Below are the code and all the weights of a small trained network. Each question names an input and a target symbol and asks about switching units off, where a switched-off unit gives its printed mean instead of its output.

import numpy as np


def w(rows, s, z=0):
    codes = np.array(rows[::2]) - 128.0
    scale = np.full(codes.shape[1], s)
    scale[-1] = z or s
    return codes * scale


def norm(h):
    return h / np.sqrt((h * h).mean(-1, keepdims=True) + 1e-5)


def f(y):
    return np.maximum(y, 0)


def softmax(a):
    e = np.exp(a - a.max(-1, keepdims=True))
    return e / e.sum(-1, keepdims=True)


def log_softmax(a):
    a = a - a.max(-1, keepdims=True)
    return a - np.log(np.exp(a).sum(-1, keepdims=True))


def net(x, mask):
    ids = ['ΔΠΣΦΩαγζηθλμξ'.index(c) for c in x.split()]
    T = len(ids)
    res = E[ids] + P[:T]
    r = norm(res)
    for j in range(3):
        rows = slice(3 * j, 3 * j + 3)
        q, k, v = (r @ M[0][rows].T for M in (Q, K, V))
        z = softmax(np.where(np.tri(T) > 0, q @ k.T / 3**0.5, -1e9)) @ v
        o = O[0][rows]
        res = res + np.where(mask[j], z, o[:, -1]) @ o[:, :-1]
    y = f(norm(res) @ A[0][:, :-1].T + A[0][:, -1])
    res = res + np.where(mask[3:11], y, B[0][:, -1]) @ B[0][:, :-1]
    return log_softmax(norm(res)[-1] @ U[:, :-1].T + U[:, -1])


Q, K, V, O, A, B = {}, {}, {}, {}, {}, {}
E = w([
[128,151,93,106,128,151],'Δ',
[153,151,132,117,103,148],'Π',
[138,158,109,123,167,122],'Σ',
[139,118,118,151,122,131],'Φ',
[156,129,97,136,127,95],'Ω',
[156,130,154,140,162,130],'α',
[151,134,117,164,100,254],'γ',
[135,106,132,148,137,137],'ζ',
[143,93,112,78,150,154],'η',
[115,130,112,149,142,147],'θ',
[114,104,108,140,130,140],'λ',
[120,126,102,129,121,146],'μ',
[138,104,121,139,105,140],'ξ',
],0.018)
P = w([
[28,160,252,52,64,38],'0',
[156,162,43,212,90,195],'1',
[191,195,58,191,95,182],'2',
[225,176,75,166,108,167],'3',
[243,177,81,140,127,160],'4',
[228,176,73,168,134,178],'5',
],0.0029)
Q[0] = w([
[186,165,143,85,122,119],'h0',
[69,139,169,129,115,74],'h0',
[97,90,143,119,95,113],'h0',
[174,167,67,103,147,161],'h1',
[166,129,112,154,160,133],'h1',
[186,170,34,137,200,204],'h1',
[87,157,134,148,131,20],'h2',
[39,164,251,34,108,130],'h2',
[82,149,119,142,62,119],'h2',
],0.011)
K[0] = w([
[60,131,158,142,125,126],'h0',
[134,171,98,184,115,176],'h0',
[133,93,95,159,121,149],'h0',
[67,150,188,91,107,114],'h1',
[94,135,129,109,111,146],'h1',
[48,166,198,122,73,100],'h1',
[107,125,95,192,110,81],'h2',
[11,75,154,161,109,144],'h2',
[127,151,120,142,70,139],'h2',
],0.011)
V[0] = w([
[123,55,134,37,166,141],'h0',
[90,59,50,151,128,36],'h0',
[201,180,96,114,151,75],'h0',
[170,144,166,65,93,59],'h1',
[106,87,254,140,133,87],'h1',
[123,190,143,109,243,46],'h1',
[113,110,133,159,224,70],'h2',
[64,133,79,132,52,73],'h2',
[87,216,133,95,183,155],'h2',
],0.0089)
O[0] = w([
[52,86,126,89,128,64,110],'h0',
[62,184,38,178,154,95,87],'h0',
[197,170,136,123,133,60,134],'h0',
[129,127,122,97,82,42,208],'h1',
[135,65,67,175,54,109,204],'h1',
[93,168,162,168,3,121,48],'h1',
[104,98,100,213,152,65,3],'h2',
[193,103,35,108,144,198,20],'h2',
[73,174,118,116,206,104,244],'h2',
],0.0079,0.0029)
A[0] = w([
[184,49,83,199,96,94,200],'n0',
[148,153,176,175,120,58,135],'n1',
[152,157,112,69,158,58,222],'n2',
[97,239,110,123,1,73,3],'n3',
[89,79,238,129,124,174,218],'n4',
[156,202,102,211,62,114,163],'n5',
[164,218,142,115,222,173,181],'n6',
[190,162,158,175,120,174,195],'n7',
],0.007,0.0034)
B[0] = w([
[120,215,133,102,45,110,215],'n0',
[163,155,141,77,181,170,182],'n1',
[181,127,76,51,81,101,217],'n2',
[22,53,125,151,254,93,213],'n3',
[8,139,156,102,92,158,200],'n4',
[124,185,180,124,198,167,225],'n5',
[67,175,92,118,24,113,254],'n6',
[124,190,117,143,126,112,205],'n7',
],0.0071,0.0056)
U = w([
[90,160,96,88,117,137,251],'Δ',
[131,209,148,54,78,140,123],'Π',
[108,214,83,148,193,59,88],'Σ',
[135,73,76,183,41,127,68],'Φ',
[243,180,59,187,94,84,105],'Ω',
[121,135,254,187,165,80,120],'α',
[102,159,168,177,124,248,115],'γ',
[133,82,189,191,41,95,83],'ζ',
[39,29,144,35,111,86,83],'η',
[61,79,49,213,190,181,62],'θ',
[177,12,75,143,187,127,128],'λ',
[184,104,156,95,251,211,109],'μ',
[248,59,175,82,81,138,97],'ξ',
],0.0086,0.011)

Each question gives the input, a string of symbols that net reads in full, and the target symbol t.
The units are the heads (3 rows each of Q, K, V and O) and the neurons (one row each of A and B). Each row of codes is followed by its name. A weight is (code - 128) times the scale printed after its matrix; where a second scale follows, it is the last column's (O, A, B and U).
mask holds one flag per unit, heads first, then neurons. A switched-off unit (its flag False) gives its mean, the last column of its rows in O or B, instead of its output. The means were averaged over made-up inputs and are rounded, as every weight is.
A unit's drop is (log p(t) with every unit on - log p(t) with that unit switched off) / (log p(t) with every unit on - log p(t) with every unit switched off).
The circuit of an input: a set's keep is (log p(t) with only the set's units on - log p(t) with every unit switched off) / (log p(t) with every unit on - log p(t) with every unit switched off). Starting from all 11 units, units are removed one at a time, each time the one whose removal leaves the highest keep (on an exact tie, the one counted first), for as long as the keep stays at least 0.8.
units of the circuit, in order: the units of the circuit, biggest drop first
most important unit: the unit with the biggest drop
k most important neurons: the k neurons with the biggest drops, biggest first
heads that matter: for each layer, one digit per head in row order, 1 if its drop is at least 0.15 and else 0, layers parted by /
drop of u: that unit's drop, to one decimal
input η μ λ Δ, target η: most important unit -> h0
input θ γ μ, target γ: heads that matter -> 010
input θ Δ γ μ, target γ: 2 most important neurons -> n2, n0
input Ω Φ θ, target Σ: 3 most important neurons -> n3, n5, n6
input μ θ γ Ω, target Ω: heads that matter -> 001
input θ θ Π, target γ: heads that matter -> 110
input Φ Σ Π θ, target Ω: units of the circuit, in order -> h1, h0
input Ω Δ λ, target Σ: heads that matter -> 110
input Ω ξ θ η Φ, target Σ: heads that matter -> 100
input Σ γ θ Φ, target α: heads that matter -> 010
input η Δ θ, target η: heads that matter -> 100
input θ Δ λ, target γ: heads that matter -> 010
input Σ γ Δ α Σ, target α: heads that matter -> 010
input λ ζ ζ γ θ θ, target θ: units of the circuit, in order -> h0, h1
input ξ θ λ, target λ: units of the circuit, in order -> h1
input μ ζ λ Σ θ, target Σ: heads that matter -> 001
input μ Δ Δ η, target η: heads that matter -> 101
input Σ θ Δ ζ ζ ζ, target α: 2 most important neurons -> n3, n6
input θ θ θ, target γ: drop of h1 -> 0.3
input η θ λ, target η: units of the circuit, in order -> h0
input η Π Δ θ, target η: drop of h0 -> 0.9
input η Ω η η, target η: drop of n7 -> 0.0
input Φ Δ η η η Ω, target Ω: drop of h2 -> 0.2
